Below is a small trained network, with its code and all its weights. Each question gives an input and a class and asks what happens when units are switched off, that is, made to give their printed mean instead of their output.

import numpy as np


def w(rows, s, z=0):
    codes = np.array(rows[::2]) - 128.0
    scale = np.full(codes.shape[1], s)
    scale[-1] = z or s
    return codes * scale


def f(y):
    return y / 2 * (1 + np.tanh(0.7978845608 * (y + 0.044715 * y**3)))


def log_softmax(a):
    a = a - a.max(-1, keepdims=True)
    return a - np.log(np.exp(a).sum(-1, keepdims=True))


def net(x, mask):
    res = np.array(x, float).reshape(1, 7) / 4 @ E
    y = f(res @ A[0][:, :-1].T + A[0][:, -1])
    res = res + np.where(mask, y, B[0][:, -1]) @ B[0][:, :-1]
    return log_softmax(res[-1] @ U[:, :-1].T + U[:, -1])


A, B = {}, {}
E = w([
[52,229,123,142,180,58,87,175,2,130,27],'x0',
[138,137,127,131,131,127,129,125,130,116,127],'x1',
[127,130,128,137,133,132,122,130,142,125,118],'x2',
[124,120,128,118,126,130,129,124,121,134,124],'x3',
[11,100,126,62,138,78,198,172,185,11,138],'x4',
[108,72,128,230,128,245,203,189,44,81,110],'x5',
[139,128,126,137,127,111,137,138,128,129,134],'x6',
],0.0094)
A[0] = w([
[195,136,107,131,126,151,88,126,100,122,113,45],'neuron 0',
[112,97,118,143,156,133,134,126,116,145,128,60],'neuron 1',
[229,53,130,123,86,165,139,106,191,120,154,95],'neuron 2',
[101,79,106,219,125,218,177,158,76,117,117,77],'neuron 3',
[28,72,141,62,140,69,180,166,164,2,121,2],'neuron 4',
[222,145,137,187,122,150,70,81,83,223,129,72],'neuron 5',
[148,156,100,98,153,92,85,107,185,172,148,64],'neuron 6',
[119,77,146,235,118,228,188,179,50,92,117,82],'neuron 7',
[103,199,106,141,166,90,102,148,61,124,59,92],'neuron 8',
[156,179,134,79,126,36,69,52,174,211,115,94],'neuron 9',
[134,134,143,140,130,131,133,110,109,151,146,26],'neuron 10',
[156,87,112,129,102,185,131,140,194,117,151,174],'neuron 11',
[202,60,115,104,102,164,188,73,198,143,191,109],'neuron 12',
[93,166,133,70,101,63,89,87,191,120,156,96],'neuron 13',
[185,86,120,121,88,165,106,146,173,123,188,109],'neuron 14',
[115,150,137,148,133,150,192,92,118,141,114,28],'neuron 15',
[143,113,132,105,149,102,124,123,105,62,148,31],'neuron 16',
[151,142,140,82,148,81,78,132,161,178,153,68],'neuron 17',
[173,162,119,148,116,156,96,118,125,241,108,75],'neuron 18',
[114,112,97,115,95,111,76,145,85,111,89,76],'neuron 19',
[87,227,119,139,175,80,90,182,34,138,19,122],'neuron 20',
[217,109,149,171,124,170,86,124,78,194,103,87],'neuron 21',
],0.0079,0.0047)
B[0] = w([
[96,136,101,141,120,122,133,149,133,116,164,146],'neuron 0',
[143,165,114,130,116,116,113,110,138,100,157,125],'neuron 1',
[88,117,164,167,133,89,105,77,153,169,115,210],'neuron 2',
[206,163,115,44,126,102,64,133,60,97,62,216],'neuron 3',
[67,211,28,144,141,234,243,180,187,108,171,233],'neuron 4',
[41,177,52,147,155,209,254,198,200,86,173,218],'neuron 5',
[167,151,149,99,114,146,87,137,92,89,104,167],'neuron 6',
[242,158,112,80,150,122,24,137,68,85,46,241],'neuron 7',
[94,76,187,172,109,88,124,84,128,168,167,205],'neuron 8',
[213,120,115,70,137,144,67,155,53,54,62,212],'neuron 9',
[122,144,129,125,125,117,165,149,105,149,116,124],'neuron 10',
[109,103,177,171,150,57,131,73,113,166,117,192],'neuron 11',
[91,65,183,161,110,50,94,85,138,187,176,224],'neuron 12',
[203,153,94,69,131,150,83,181,78,80,73,191],'neuron 13',
[104,91,154,157,105,72,126,67,138,162,162,186],'neuron 14',
[126,123,140,105,115,129,113,141,118,114,140,126],'neuron 15',
[136,118,114,156,115,177,140,103,143,112,143,129],'neuron 16',
[189,149,95,103,145,126,85,128,111,102,91,166],'neuron 17',
[89,142,82,137,156,172,170,161,163,104,131,186],'neuron 18',
[107,120,123,131,150,102,125,103,135,138,123,143],'neuron 19',
[74,25,224,175,90,56,105,47,169,234,182,251],'neuron 20',
[93,172,94,110,103,208,212,177,182,82,191,202],'neuron 21',
],0.0077,0.014)
U = w([
[78,69,247,167,105,50,103,28,151,237,176,193],'0',
[254,126,141,79,118,125,48,164,61,88,84,194],'1',
[46,144,88,137,119,195,248,205,198,111,183,4],'2',
],0.0084,0.0021)

Each question gives the input, the list of numbers given to net, and the class t.
The units are the neurons (one row each of A and B). Each row of codes is followed by its name. A weight is (code - 128) times the scale printed after its matrix; where a second scale follows, it is the last column's (A, B and U).
mask holds one flag per neuron, in row order. A switched-off neuron (its flag False) gives its mean, the last column of its row in B, instead of its output. The means were averaged over made-up inputs and are rounded, as every weight is.
A unit's drop is (log p(t) with every unit on - log p(t) with that unit switched off) / (log p(t) with every unit on - log p(t) with every unit switched off).
The circuit of an input: a set's keep is (log p(t) with only the set's units on - log p(t) with every unit switched off) / (log p(t) with every unit on - log p(t) with every unit switched off). Starting from the 12 units with the biggest drops (on a tie, the unit counted first), units are removed one at a time, each time the one whose removal leaves the highest keep (on an exact tie, the one counted first), for as long as the keep stays at least 0.8.
circuit, biggest first: the units of the circuit, biggest drop first
unit that matters most: the unit with the biggest drop
k most important neurons: the k neurons with the biggest drops, biggest first
drop of u: that unit's drop, to one decimal
input [2,3,-8,3,-5,-5,0], class 1: circuit, biggest first -> [neuron 9]
input [-2,-8,4,-7,-3,-2,7], class 2: circuit, biggest first -> [neuron 20; neuron 7]
input [7,4,-8,5,7,7,1], class 0: 2 most important neurons -> [neuron 20; neuron 8]
input [6,2,1,-6,-5,-2,8], class 0: 3 most important neurons -> [neuron 20; neuron 4; neuron 8]
input [5,-8,-8,-4,1,6,3], class 1: 3 most important neurons -> [neuron 7; neuron 3; neuron 12]
input [5,-1,-5,4,7,-7,8], class 1: 4 most important neurons -> [neuron 13; neuron 9; neuron 5; neuron 21]
input [-4,0,0,-1,4,1,-8], class 0: 2 most important neurons -> [neuron 5; neuron 21]
input [6,6,2,-2,-7,6,0], class 2: 2 most important neurons -> [neuron 5; neuron 21]
input [3,7,-4,5,5,-4,6], class 2: 2 most important neurons -> [neuron 4; neuron 7]
input [5,-7,-7,2,5,4,5], class 0: 3 most important neurons -> [neuron 20; neuron 5; neuron 21]
input [8,-1,-5,-1,-5,8,-6], class 0: 4 most important neurons -> [neuron 20; neuron 8; neuron 9; neuron 13]
input [3,-6,-8,6,-4,-1,5], class 2: 2 most important neurons -> [neuron 5; neuron 12]
input [-4,2,2,-8,-3,-5,6], class 1: drop of neuron 9 -> 1.5
input [1,2,-1,-7,-2,-2,-6], class 1: unit that matters most -> neuron 4
input [-6,1,5,8,-7,-2,-2], class 2: drop of neuron 5 -> 1.7
input [2,0,-6,-4,-5,-3,4], class 2: drop of neuron 5 -> 0.2
